Below is a small trained network, with its code and all its weights. Each question gives an input and a class and asks what happens when units are switched off, that is, made to give their printed mean instead of their output.

import numpy as np


def w(rows, s, z=0):
    codes = np.array(rows[::2]) - 128.0
    scale = np.full(codes.shape[1], s)
    scale[-1] = z or s
    return codes * scale


def f(y):
    return y / 2 * (1 + np.tanh(0.7978845608 * (y + 0.044715 * y**3)))


def log_softmax(a):
    a = a - a.max(-1, keepdims=True)
    return a - np.log(np.exp(a).sum(-1, keepdims=True))


def net(x, mask):
    res = np.array(x, float).reshape(1, 4) / 4 @ E
    y = f(res @ A[0][:, :-1].T + A[0][:, -1])
    res = res + np.where(mask, y, B[0][:, -1]) @ B[0][:, :-1]
    return log_softmax(res[-1] @ U[:, :-1].T + U[:, -1])


A, B = {}, {}
E = w([
[104,184,168,28,67,37,135],'x0',
[195,170,159,97,111,141,183],'x1',
[214,40,197,86,51,211,98],'x2',
[151,95,1,64,190,103,22],'x3',
],0.0087)
A[0] = w([
[91,190,62,51,173,27,91,213],'N0',
[153,53,85,48,69,121,113,254],'N1',
[50,142,130,178,180,87,161,187],'N2',
[150,126,194,156,57,186,158,248],'N3',
[68,156,71,142,251,42,195,176],'N4',
[181,145,183,147,97,134,165,138],'N5',
[46,174,144,113,255,91,177,194],'N6',
[166,126,179,148,118,100,235,150],'N7',
[180,76,88,37,108,154,75,254],'N8',
[84,191,185,132,61,112,201,245],'N9',
[215,41,106,129,116,210,76,197],'N10',
],0.009,0.0044)
B[0] = w([
[4,246,120,81,104,44,61,241],'N0',
[166,134,230,103,168,77,98,198],'N1',
[99,84,41,184,68,172,123,208],'N2',
[213,48,160,134,74,215,222,222],'N3',
[43,133,61,164,129,121,96,248],'N4',
[150,83,181,127,70,148,177,177],'N5',
[47,135,76,153,102,159,114,224],'N6',
[157,144,139,147,63,157,188,193],'N7',
[156,163,213,82,243,63,58,214],'N8',
[56,128,78,107,80,164,207,238],'N9',
[204,55,201,174,254,122,109,224],'N10',
],0.0083,0.012)
U = w([
[47,224,154,29,171,67,69,3],'0',
[150,113,172,108,64,224,229,244],'1',
[202,64,187,154,255,194,72,136],'2',
[9,167,24,217,179,166,96,147],'3',
],0.0076,0.0024)

Each question gives the input, the list of numbers given to net, and the class t.
The units are the neurons (one row each of A and B). Each row of codes is followed by its name. A weight is (code - 128) times the scale printed after its matrix; where a second scale follows, it is the last column's (A, B and U).
mask holds one flag per neuron, in row order. A switched-off neuron (its flag False) gives its mean, the last column of its row in B, instead of its output. The means were averaged over made-up inputs and are rounded, as every weight is.
A unit's drop is (log p(t) with every unit on - log p(t) with that unit switched off) / (log p(t) with every unit on - log p(t) with every unit switched off).
The circuit of an input: a set's keep is (log p(t) with only the set's units on - log p(t) with every unit switched off) / (log p(t) with every unit on - log p(t) with every unit switched off). Starting from all 11 units, units are removed one at a time, each time the one whose removal leaves the highest keep (on an exact tie, the one counted first), for as long as the keep stays at least 0.8.
units of the circuit, in order: the units of the circuit, biggest drop first
top k neurons: the k neurons with the biggest drops, biggest first
drop of u: that unit's drop, to one decimal
input [-7,6,7,-2], class 2: top neuron : [N10]
input [1,-4,3,7], class 0: top 2 neurons : [N0; N3]
input [7,-7,7,-1], class 2: units of the circuit, in order : [N0; N8]
input [3,3,-3,-3], class 1: top 3 neurons : [N7; N0; N8]
input [2,-1,2,1], class 2: units of the circuit, in order : [N0; N9]
input [-7,-7,-2,-7], class 1: top 3 neurons : [N0; N3; N4]
input [2,-4,-5,7], class 0: top 2 neurons : [N0; N9]
input [1,5,-3,-2], class 1: top 2 neurons : [N0; N7]
input [-4,-5,6,-4], class 2: drop of N10 : 0.7
input [1,-6,2,3], class 0: drop of N4 : -0.1
input [5,2,7,8], class 2: drop of N9 : 0.2
